Below is a small trained network, with its code and all its weights. Each question gives an input and a class and asks what happens when units are switched off, that is, made to give their printed mean instead of their output.

import numpy as np


def w(rows, s, z=0):
    codes = np.array(rows[::2]) - 128.0
    scale = np.full(codes.shape[1], s)
    scale[-1] = z or s
    return codes * scale


def f(y):
    return np.maximum(y, 0)


def log_softmax(a):
    a = a - a.max(-1, keepdims=True)
    return a - np.log(np.exp(a).sum(-1, keepdims=True))


def net(x, mask):
    res = np.array(x, float).reshape(1, 8) / 4 @ E
    y = f(res @ A[0][:, :-1].T + A[0][:, -1])
    res = res + np.where(mask, y, B[0][:, -1]) @ B[0][:, :-1]
    return log_softmax(res[-1] @ U[:, :-1].T + U[:, -1])


A, B = {}, {}
E = w([
[135,8,146,182,158,217,128],'x0',
[152,140,142,144,130,112,153],'x1',
[125,130,125,123,112,161,135],'x2',
[155,136,85,137,138,132,62],'x3',
[88,151,215,187,74,96,69],'x4',
[124,127,115,128,140,124,104],'x5',
[167,142,130,141,107,150,142],'x6',
[75,75,33,190,51,52,170],'x7',
],0.011)
A[0] = w([
[103,71,98,151,200,189,89,81],'neuron 0',
[91,148,154,113,58,180,150,168],'neuron 1',
[140,146,182,103,186,130,143,74],'neuron 2',
[174,116,219,45,133,163,64,81],'neuron 3',
[136,35,183,210,166,172,108,103],'neuron 4',
[117,223,113,63,73,90,110,135],'neuron 5',
[107,96,57,171,64,85,163,145],'neuron 6',
[143,174,168,117,124,128,147,153],'neuron 7',
[177,80,95,82,176,93,133,133],'neuron 8',
[159,124,169,90,150,134,110,98],'neuron 9',
[108,152,252,222,32,131,1,29],'neuron 10',
[174,3,148,199,150,171,124,54],'neuron 11',
[170,101,189,164,148,56,104,254],'neuron 12',
[147,107,63,144,98,123,144,137],'neuron 13',
[197,149,83,144,178,155,189,83],'neuron 14',
[178,153,164,83,196,169,131,112],'neuron 15',
[195,69,53,29,213,131,188,114],'neuron 16',
[162,158,187,62,182,160,109,92],'neuron 17',
],0.011,0.0029)
B[0] = w([
[157,124,107,96,134,131,125,206],'neuron 0',
[136,145,151,148,135,125,98,157],'neuron 1',
[135,135,117,163,118,131,109,179],'neuron 2',
[101,63,98,140,153,103,77,220],'neuron 3',
[166,180,159,72,202,81,137,231],'neuron 4',
[246,151,160,61,191,50,118,202],'neuron 5',
[152,46,109,172,121,92,112,223],'neuron 6',
[150,157,159,129,99,98,90,169],'neuron 7',
[82,163,97,111,90,145,88,180],'neuron 8',
[171,103,93,165,144,157,105,172],'neuron 9',
[76,135,133,76,35,183,138,252],'neuron 10',
[180,157,138,120,184,82,186,239],'neuron 11',
[83,101,107,106,129,199,145,181],'neuron 12',
[139,75,142,142,97,172,85,183],'neuron 13',
[113,149,136,109,104,154,120,184],'neuron 14',
[115,64,132,141,105,121,85,210],'neuron 15',
[57,176,125,126,72,171,176,241],'neuron 16',
[128,61,112,168,131,129,96,215],'neuron 17',
],0.011,0.015)
U = w([
[168,9,131,182,134,111,119,91],'0',
[209,144,148,59,193,95,151,254],'1',
[103,124,140,73,92,170,153,102],'2',
],0.012,0.00047)

Each question gives the input, the list of numbers given to net, and the class t.
The units are the neurons (one row each of A and B). Each row of codes is followed by its name. A weight is (code - 128) times the scale printed after its matrix; where a second scale follows, it is the last column's (A, B and U).
mask holds one flag per neuron, in row order. A switched-off neuron (its flag False) gives its mean, the last column of its row in B, instead of its output. The means were averaged over made-up inputs and are rounded, as every weight is.
A unit's drop is (log p(t) with every unit on - log p(t) with that unit switched off) / (log p(t) with every unit on - log p(t) with every unit switched off).
The circuit of an input: a set's keep is (log p(t) with only the set's units on - log p(t) with every unit switched off) / (log p(t) with every unit on - log p(t) with every unit switched off). Starting from the 12 units with the biggest drops (on a tie, the unit counted first), units are removed one at a time, each time the one whose removal leaves the highest keep (on an exact tie, the one counted first), for as long as the keep stays at least 0.8.
circuit, biggest first: the units of the circuit, biggest drop first
unit that matters most: the unit with the biggest drop
top k neurons: the k neurons with the biggest drops, biggest first
drop when u is switched off: that unit's drop, to one decimal
input [0,2,6,4,4,6,-1,-3], class 2: unit that matters most -> neuron 10
input [-1,-2,-1,-2,2,2,8,-3], class 0: circuit, biggest first -> (neuron 16; neuron 4)
input [2,-3,-7,2,-5,0,2,-6], class 0: top 2 neurons -> (neuron 17; neuron 10)
input [-5,-3,5,-5,5,-7,2,4], class 1: top 2 neurons -> (neuron 5; neuron 16)
input [-7,-6,3,6,-6,0,3,8], class 0: top 2 neurons -> (neuron 6; neuron 13)
input [3,0,-8,7,-5,-6,8,-4], class 2: top 3 neurons -> (neuron 16; neuron 6; neuron 14)
input [5,2,0,4,-4,-6,2,0], class 1: top 3 neurons -> (neuron 10; neuron 11; neuron 4)
input [4,-1,-8,4,4,-1,-3,-1], class 1: top 2 neurons -> (neuron 4; neuron 16)
input [-6,6,1,-8,-1,6,3,6], class 0: top 3 neurons -> (neuron 6; neuron 4; neuron 11)
input [0,-3,-4,-1,7,-1,2,-5], class 2: top 2 neurons -> (neuron 10; neuron 6)
input [-8,4,-4,-1,4,-5,5,-8], class 0: top 2 neurons -> (neuron 17; neuron 3)
input [8,1,7,6,8,5,6,-5], class 1: top 2 neurons -> (neuron 4; neuron 11)
input [-3,1,5,4,-5,-6,8,-4], class 2: top 4 neurons -> (neuron 16; neuron 6; neuron 14; neuron 11)
input [-8,-6,1,-8,7,5,8,-3], class 1: circuit, biggest first -> (neuron 5)
input [-1,-7,1,8,4,7,5,3], class 2: top 4 neurons -> (neuron 10; neuron 17; neuron 3; neuron 15)
input [0,0,5,-1,3,1,-2,-4], class 0: top 2 neurons -> (neuron 16; neuron 3)
input [2,0,-5,-4,-8,6,-6,-8], class 0: top 2 neurons -> (neuron 17; neuron 15)
input [5,-7,8,0,4,-1,7,-2], class 1: drop when neuron 16 is switched off -> 0.1
input [-5,-6,-1,1,6,-6,4,-6], class 0: drop when neuron 5 is switched off -> 0.2
input [8,-6,2,6,-1,-7,7,7], class 1: drop when neuron 3 is switched off -> 0.1
input [6,2,-5,0,1,-6,-3,-4], class 1: circuit, biggest first -> (neuron 4)
input [-7,5,-3,8,7,-3,-4,5], class 1: drop when neuron 15 is switched off -> 0.2
